Below is a small trained network, with its code and all its weights. Each question gives an input and a target symbol and asks what happens when units are switched off, that is, made to give their printed mean instead of their output.

import numpy as np


def w(rows, s, z=0):
    codes = np.array(rows[::2]) - 128.0
    scale = np.full(codes.shape[1], s)
    scale[-1] = z or s
    return codes * scale


def f(y):
    return y / 2 * (1 + np.tanh(0.7978845608 * (y + 0.044715 * y**3)))


def softmax(a):
    e = np.exp(a - a.max(-1, keepdims=True))
    return e / e.sum(-1, keepdims=True)


def log_softmax(a):
    a = a - a.max(-1, keepdims=True)
    return a - np.log(np.exp(a).sum(-1, keepdims=True))


def net(x, mask):
    ids = ['αβγεζμστφω'.index(c) for c in x.split()]
    T = len(ids)
    res = E[ids] + P[:T]
    u = 0
    for l in range(2):
        r = res
        for j in range(2):
            rows = slice(2 * j, 2 * j + 2)
            q, k, v = (r @ M[l][rows].T for M in (Q, K, V))
            z = softmax(np.where(np.tri(T) > 0, q @ k.T / 2**0.5, -1e9)) @ v
            o = O[l][rows]
            res = res + np.where(mask[u + j], z, o[:, -1]) @ o[:, :-1]
        u += 2
        y = f(res @ A[l][:, :-1].T + A[l][:, -1])
        res = res + np.where(mask[u : u + 8], y, B[l][:, -1]) @ B[l][:, :-1]
        u += 8
    return log_softmax(res[-1] @ U[:, :-1].T + U[:, -1])


Q, K, V, O, A, B = {}, {}, {}, {}, {}, {}
E = w([
[83,231,106,62,135,130,15,179],'α',
[177,131,140,95,99,220,57,127],'β',
[2,195,119,57,56,137,164,211],'γ',
[101,96,140,60,45,224,230,157],'ε',
[58,181,99,124,53,173,41,83],'ζ',
[65,100,83,240,224,78,135,97],'μ',
[237,136,168,56,110,215,98,251],'σ',
[132,17,82,246,172,145,245,79],'τ',
[148,103,99,193,244,91,184,236],'φ',
[116,92,138,125,33,221,100,56],'ω',
],0.003)
P = w([
[154,168,163,88,111,105,136,115],'0',
[71,37,39,74,129,177,61,169],'1',
[132,202,136,166,120,191,146,134],'2',
[47,27,47,118,153,166,75,178],'3',
[129,185,144,217,137,175,149,147],'4',
[36,7,47,164,175,150,85,186],'5',
[119,168,166,253,139,134,154,161],'6',
[41,25,38,124,156,146,70,191],'7',
],0.0041)
Q[0] = w([
[130,253,139,206,101,242,146,165],'0.h1',
[98,102,108,177,134,164,111,169],'0.h1',
[126,48,107,95,131,93,98,128],'0.h2',
[105,106,117,169,121,184,106,163],'0.h2',
],0.069)
K[0] = w([
[111,105,104,252,184,125,148,165],'0.h1',
[151,109,188,108,159,24,159,102],'0.h1',
[144,126,171,30,66,96,96,86],'0.h2',
[179,116,149,134,193,42,160,72],'0.h2',
],0.046)
V[0] = w([
[217,71,149,109,117,176,189,182],'0.h1',
[142,185,122,101,174,109,102,251],'0.h1',
[22,137,145,107,43,120,179,179],'0.h2',
[102,123,105,112,164,83,215,131],'0.h2',
],0.024)
O[0] = w([
[78,123,166,201,64,70,93,179,168],'0.h1',
[116,109,249,81,193,93,67,102,253],'0.h1',
[78,242,80,97,191,75,108,155,110],'0.h2',
[68,157,142,150,159,194,69,158,169],'0.h2',
],0.011,0.0054)
A[0] = w([
[69,47,61,117,118,184,116,178,2],'0.n1',
[213,186,170,184,88,93,169,76,92],'0.n2',
[191,253,140,159,89,101,231,33,26],'0.n3',
[155,207,246,181,76,62,164,96,93],'0.n4',
[215,228,185,164,82,57,187,126,101],'0.n5',
[178,179,76,112,113,101,189,106,127],'0.n6',
[116,130,66,169,68,133,141,141,121],'0.n7',
[157,180,169,118,107,88,189,96,91],'0.n8',
],0.011,0.006)
B[0] = w([
[210,149,112,111,142,131,8,130,135],'0.n1',
[114,133,85,66,133,173,96,118,118],'0.n2',
[96,74,192,126,120,44,78,81,133],'0.n3',
[169,195,132,157,134,124,107,114,253],'0.n4',
[149,97,43,93,137,131,112,171,123],'0.n5',
[116,120,176,159,124,189,119,153,160],'0.n6',
[181,168,129,157,109,87,178,160,154],'0.n7',
[142,101,99,119,187,151,109,183,108],'0.n8',
],0.017,0.0041)
Q[1] = w([
[51,125,99,169,160,195,165,210],'1.h1',
[176,151,83,69,192,194,139,75],'1.h1',
[123,147,175,108,170,160,2,126],'1.h2',
[116,202,81,92,145,69,67,146],'1.h2',
],0.039)
K[1] = w([
[157,3,195,136,126,126,74,111],'1.h1',
[130,211,226,217,72,77,174,165],'1.h1',
[147,48,100,155,32,96,230,159],'1.h2',
[96,105,82,8,116,64,196,145],'1.h2',
],0.036)
V[1] = w([
[208,88,115,42,156,82,80,94],'1.h1',
[110,73,113,255,147,101,75,125],'1.h1',
[170,155,105,188,175,95,73,17],'1.h2',
[119,27,127,176,174,110,127,129],'1.h2',
],0.0029)
O[1] = w([
[243,111,120,234,138,227,182,142,247],'1.h1',
[48,240,107,36,30,119,208,186,214],'1.h1',
[210,210,143,143,30,118,188,81,201],'1.h2',
[118,130,244,114,12,205,2,83,145],'1.h2',
],0.00077,0.0014)
A[1] = w([
[168,120,98,129,122,101,63,134,2],'1.n1',
[54,36,145,89,128,149,91,137,108],'1.n2',
[37,183,66,99,145,73,130,163,100],'1.n3',
[73,64,71,71,118,148,148,136,94],'1.n4',
[93,9,97,117,50,73,180,129,149],'1.n5',
[81,160,124,53,208,79,166,85,90],'1.n6',
[82,124,116,135,134,240,199,83,164],'1.n7',
[145,71,21,74,145,166,95,127,124],'1.n8',
],0.012,0.0092)
B[1] = w([
[102,172,131,29,228,89,144,193,134],'1.n1',
[143,56,86,143,147,168,123,210,254],'1.n2',
[30,161,53,160,108,141,63,127,176],'1.n3',
[148,194,198,189,125,98,122,137,123],'1.n4',
[90,140,118,12,41,78,133,137,186],'1.n5',
[220,133,202,51,94,249,167,131,162],'1.n6',
[87,132,89,109,221,111,217,100,190],'1.n7',
[165,105,96,155,90,130,71,30,189],'1.n8',
],0.014,0.0049)
U = w([
[187,115,166,98,129,154,153,122,36],'α',
[169,114,72,132,121,120,93,71,132],'β',
[107,165,115,112,114,169,120,136,49],'γ',
[83,158,77,158,115,106,106,138,48],'ε',
[115,66,120,137,142,146,106,182,124],'ζ',
[104,124,99,123,177,131,190,95,164],'μ',
[152,161,110,94,162,89,103,160,29],'σ',
[190,162,83,195,67,144,188,166,149],'τ',
[93,153,253,173,137,88,90,85,254],'φ',
[104,118,115,84,80,78,143,120,182],'ω',
],0.0048,0.0043)

Each question gives the input, a string of symbols that net reads in full, and the target symbol t.
The units are the heads (2 rows each of Q, K, V and O) and the neurons (one row each of A and B). Each row of codes is followed by its name. A weight is (code - 128) times the scale printed after its matrix; where a second scale follows, it is the last column's (O, A, B and U).
mask holds one flag per unit, layer by layer, with each layer's heads first. A switched-off unit (its flag False) gives its mean, the last column of its rows in O or B, instead of its output. The means were averaged over made-up inputs and are rounded, as every weight is.
A unit's drop is (log p(t) with every unit on - log p(t) with that unit switched off) / (log p(t) with every unit on - log p(t) with every unit switched off).
The circuit of an input: a set's keep is (log p(t) with only the set's units on - log p(t) with every unit switched off) / (log p(t) with every unit on - log p(t) with every unit switched off). Starting from the 12 units with the biggest drops (on a tie, the unit counted first), units are removed one at a time, each time the one whose removal leaves the highest keep (on an exact tie, the one counted first), for as long as the keep stays at least 0.8.
circuit, biggest first: the units of the circuit, biggest drop first
unit that matters most: the unit with the biggest drop
top k neurons: the k neurons with the biggest drops, biggest first
which heads matter: for each layer, one digit per head in row order, 1 if its drop is at least 0.15 and else 0, layers parted by /
drop when u is switched off: that unit's drop, to one decimal
input ε β ζ φ μ β ω ω, target ε: circuit, biggest first	[0.h2; 0.h1; 1.n3]
input τ β γ, target τ: unit that matters most	0.h1
input β φ β α, target ω: circuit, biggest first	[0.h2; 1.n5; 0.n4; 0.h1]
input β μ φ ω γ τ ω ω, target ω: which heads matter	01 / 00
input β φ σ μ γ β φ φ, target ω: circuit, biggest first	[0.h2; 1.n5; 0.n4]
input γ β φ μ ζ φ, target γ: circuit, biggest first	[0.h2; 1.n6; 1.n3]
input φ φ μ γ ε σ, target ζ: top 2 neurons	[1.n2; 0.n4]
input α ε ω, target ω: circuit, biggest first	[0.n3; 0.h2; 0.h1; 1.n5]
input α φ γ γ β φ β τ, target α: circuit, biggest first	[0.h1; 1.n6; 0.h2]
input β μ μ ε ω φ μ ε, target ω: circuit, biggest first	[0.h2; 1.n5; 0.n4]
input μ φ ω ζ φ τ ε ε, target β: which heads matter	10 / 00
input τ φ γ φ β ω, target σ: circuit, biggest first	[0.n1; 0.h1; 1.n1]
input φ φ β ω φ α, target ζ: circuit, biggest first	[1.n2; 0.n4; 0.h2; 0.n7]
input γ γ β, target β: circuit, biggest first	[0.h2; 1.n8; 0.n5; 0.n2]
input μ β μ φ φ φ, target β: circuit, biggest first	[0.h1; 1.n8; 0.n1; 0.h2]
input ω σ ω φ, target τ: top neuron	[0.n7]
input μ μ α φ φ β, target β: top 2 neurons	[1.n8; 0.n1]
input σ β φ β α, target φ: circuit, biggest first	[0.h1; 1.n2; 0.n4]
input μ φ φ β τ γ, target β: top 2 neurons	[0.n1; 1.n8]
input φ β ω β, target ζ: unit that matters most	1.n2
input β β β γ ε, target ε: top 2 neurons	[1.n3; 0.n5]
input ζ β φ φ φ β, target μ: top 2 neurons	[1.n7; 0.n6]
input α β β γ τ φ ω φ, target α: drop when 1.n8 is switched off	0.0
input β φ τ γ σ φ ω, target φ: drop when 1.n2 is switched off	0.2
input β ε φ σ μ φ φ, target φ: drop when 0.h1 is switched off	0.3
input φ φ φ ω β φ τ, target τ: drop when 0.n7 is switched off	0.4
input μ β γ γ α γ ζ, target μ: unit that matters most	0.h1
